Below are the code and all the weights of a small trained network. Each question names an input and a class and asks about switching units off, where a switched-off unit gives its printed mean instead of its output.

import numpy as np


def w(rows, s, z=0):
    codes = np.array(rows[::2]) - 128.0
    scale = np.full(codes.shape[1], s)
    scale[-1] = z or s
    return codes * scale


def norm(h):
    return h / np.sqrt((h * h).mean(-1, keepdims=True) + 1e-5)


def f(y):
    return np.maximum(y, 0)


def log_softmax(a):
    a = a - a.max(-1, keepdims=True)
    return a - np.log(np.exp(a).sum(-1, keepdims=True))


def net(x, mask):
    res = np.array(x, float).reshape(1, 2) / 4 @ E
    u = 0
    for l in range(2):
        y = f(norm(res) @ A[l][:, :-1].T + A[l][:, -1])
        res = res + np.where(mask[u : u + 14], y, B[l][:, -1]) @ B[l][:, :-1]
        u += 14
    return log_softmax(norm(res)[-1] @ U[:, :-1].T + U[:, -1])


A, B = {}, {}
E = w([
[114,237,167,232,100,96,207,105,118,132,88,43],'x0',
[99,143,179,84,107,117,110,86,100,139,134,254],'x1',
],0.011)
A[0] = w([
[129,205,134,141,115,136,122,112,116,114,122,118,100],'L0N1',
[140,51,81,121,130,138,111,156,133,123,136,5,5],'L0N2',
[115,159,148,132,135,140,147,135,141,133,120,128,46],'L0N3',
[123,88,101,140,141,138,129,135,135,106,100,157,105],'L0N4',
[129,151,131,134,119,144,110,113,123,114,111,112,73],'L0N5',
[131,136,149,133,154,132,141,126,119,140,138,123,149],'L0N6',
[119,104,120,126,117,143,138,122,145,144,163,121,85],'L0N7',
[123,152,127,133,153,131,140,140,140,124,131,44,68],'L0N8',
[149,109,133,123,114,130,118,125,127,135,150,123,86],'L0N9',
[137,150,108,132,114,140,120,136,132,127,120,35,118],'L0N10',
[141,29,76,128,138,138,121,152,137,121,134,107,133],'L0N11',
[131,96,112,121,125,138,107,135,136,126,141,178,65],'L0N12',
[133,212,155,138,123,142,126,137,134,117,125,188,30],'L0N13',
[119,93,138,109,150,152,138,135,133,120,99,143,154],'L0N14',
],0.019,0.0027)
B[0] = w([
[183,124,135,136,195,130,121,188,172,150,154,126,207],'L0N1',
[75,78,55,153,215,140,223,22,239,161,95,229,248],'L0N2',
[161,125,134,154,156,124,101,140,166,158,106,111,164],'L0N3',
[126,215,250,118,202,137,117,170,164,168,134,95,169],'L0N4',
[159,92,4,139,93,70,137,101,106,136,149,146,151],'L0N5',
[139,123,159,117,125,111,128,152,147,111,125,141,148],'L0N6',
[179,160,148,119,160,103,191,168,142,65,139,151,148],'L0N7',
[159,155,92,123,57,104,144,134,21,76,184,87,212],'L0N8',
[138,174,194,136,149,101,162,172,143,108,86,107,148],'L0N9',
[112,171,242,186,86,147,66,172,61,87,95,52,218],'L0N10',
[77,126,155,4,70,184,37,151,68,82,74,115,233],'L0N11',
[181,74,65,176,75,89,98,122,57,147,170,80,208],'L0N12',
[78,117,151,100,164,94,180,30,164,155,128,138,208],'L0N13',
[158,104,134,135,71,88,131,107,128,97,141,134,173],'L0N14',
],0.019,0.017)
A[1] = w([
[55,143,103,114,145,203,134,134,158,117,101,202,4],'L1N1',
[89,126,114,135,64,154,108,137,144,120,115,197,108],'L1N2',
[95,128,82,105,166,187,151,131,153,112,94,172,4],'L1N3',
[55,186,174,95,74,101,138,110,110,121,154,95,109],'L1N4',
[114,171,84,150,86,131,150,138,142,174,112,188,46],'L1N5',
[111,119,71,93,192,138,160,166,253,153,114,108,79],'L1N6',
[114,104,88,77,161,189,144,154,218,164,115,177,66],'L1N7',
[117,132,81,199,103,157,149,150,135,167,206,148,45],'L1N8',
[141,193,134,187,79,153,135,235,134,111,147,47,22],'L1N9',
[169,139,95,200,140,128,145,184,163,132,139,102,180],'L1N10',
[126,137,111,134,77,127,138,120,88,107,91,124,12],'L1N11',
[93,154,111,149,71,122,96,133,145,157,120,94,51],'L1N12',
[164,118,94,83,91,162,52,242,119,128,166,133,158],'L1N13',
[146,162,162,143,179,120,145,160,175,163,154,95,230],'L1N14',
],0.02,0.0027)
B[1] = w([
[99,91,92,85,79,157,138,77,89,116,97,88,206],'L1N1',
[129,100,99,163,116,134,132,118,117,123,141,101,169],'L1N2',
[89,115,73,99,116,156,138,120,89,110,61,98,193],'L1N3',
[156,110,73,155,119,151,82,182,101,173,128,142,196],'L1N4',
[138,128,103,124,131,115,143,136,113,163,124,98,128],'L1N5',
[172,185,190,181,142,188,119,124,57,167,100,173,208],'L1N6',
[89,112,137,114,239,65,94,95,141,101,72,113,209],'L1N7',
[126,153,101,149,160,92,163,88,157,147,118,144,140],'L1N8',
[167,129,153,132,253,98,94,79,108,113,70,174,252],'L1N9',
[131,186,95,147,83,80,217,133,94,113,146,92,196],'L1N10',
[167,138,169,24,118,120,93,182,154,171,146,144,184],'L1N11',
[127,123,115,136,119,167,179,129,142,116,173,166,147],'L1N12',
[165,164,164,192,98,189,98,185,192,75,150,152,228],'L1N13',
[60,69,94,69,67,170,98,160,187,110,148,122,220],'L1N14',
],0.025,0.015)
U = w([
[212,111,154,144,45,191,11,218,146,88,186,146,188],'0',
[62,135,226,124,225,180,119,86,201,248,119,199,102],'1',
[55,64,58,58,89,223,90,88,61,65,24,91,178],'2',
[105,96,87,163,174,178,157,158,142,121,182,123,1],'3',
[68,155,70,76,151,41,207,191,211,58,163,43,96],'4',
[38,169,138,120,17,213,218,192,197,200,197,108,84],'5',
[222,197,112,189,253,49,138,142,38,50,85,106,151],'6',
[161,50,95,156,94,32,111,30,79,222,204,141,151],'7',
],0.011,0.0057)

Each question gives the input, the list of numbers given to net, and the class t.
The units are the neurons (one row each of A and B). Each row of codes is followed by its name. A weight is (code - 128) times the scale printed after its matrix; where a second scale follows, it is the last column's (A, B and U).
mask holds one flag per neuron, layer by layer. A switched-off neuron (its flag False) gives its mean, the last column of its row in B, instead of its output. The means were averaged over made-up inputs and are rounded, as every weight is.
A unit's drop is (log p(t) with every unit on - log p(t) with that unit switched off) / (log p(t) with every unit on - log p(t) with every unit switched off).
The circuit of an input: a set's keep is (log p(t) with only the set's units on - log p(t) with every unit switched off) / (log p(t) with every unit on - log p(t) with every unit switched off). Starting from the 12 units with the biggest drops (on a tie, the unit counted first), units are removed one at a time, each time the one whose removal leaves the highest keep (on an exact tie, the one counted first), for as long as the keep stays at least 0.8.
circuit, biggest first: the units of the circuit, biggest drop first
unit that matters most: the unit with the biggest drop
top k neurons: the k neurons with the biggest drops, biggest first
k most important neurons of layer l: the k neurons of layer l with the biggest drops, biggest first
drop when u is switched off: that unit's drop, to one decimal
input [5,2], class 4: circuit, biggest first : (L0N11; L1N14; L0N1; L1N10)
input [3,-7], class 6: unit that matters most : L0N8
input [-4,-1], class 0: circuit, biggest first : (L0N13; L1N13)
input [-2,6], class 7: top 2 neurons : (L0N11; L0N10)
input [4,-8], class 6: top 2 neurons : (L0N8; L0N10)
input [-2,3], class 7: top 3 neurons : (L0N11; L0N10; L0N12)
input [3,0], class 6: top 3 neurons : (L1N9; L0N11; L0N2)
input [1,0], class 6: 2 most important neurons of layer 0 : (L0N11; L0N2)
input [-8,-2], class 0: top 3 neurons : (L0N11; L0N12; L0N13)
input [2,7], class 1: top 2 neurons : (L0N8; L0N11)
input [-3,5], class 7: top 2 neurons : (L0N11; L0N10)
input [1,4], class 1: 3 most important neurons of layer 0 : (L0N8; L0N10; L0N11)
input [8,5], class 5: top 4 neurons : (L0N2; L1N9; L1N14; L0N11)
input [4,0], class 6: circuit, biggest first : (L0N11)
input [4,-5], class 6: top 2 neurons : (L0N10; L0N8)
input [3,1], class 4: top 4 neurons : (L0N11; L0N1; L1N14; L0N2)
input [6,0], class 6: 2 most important neurons of layer 0 : (L0N11; L0N2)
input [8,6], class 1: 4 most important neurons of layer 0 : (L0N13; L0N8; L0N10; L0N12)
input [1,-2], class 6: 3 most important neurons of layer 0 : (L0N8; L0N10; L0N11)
input [6,2], class 4: 2 most important neurons of layer 1 : (L1N14; L1N6)
input [-5,-1], class 0: unit that matters most : L0N12
input [4,-6], class 6: top 2 neurons : (L0N10; L0N8)
input [-3,6], class 7: 2 most important neurons of layer 0 : (L0N11; L0N10)
input [-4,7], class 7: drop when L0N10 is switched off : 0.3
input [3,3], class 1: drop when L1N6 is switched off : 0.1
input [1,3], class 1: drop when L0N10 is switched off : 0.1
input [-3,7], class 7: drop when L0N11 is switched off : 0.7
input [0,7], class 7: most important neuron of layer 0 : (L0N2)
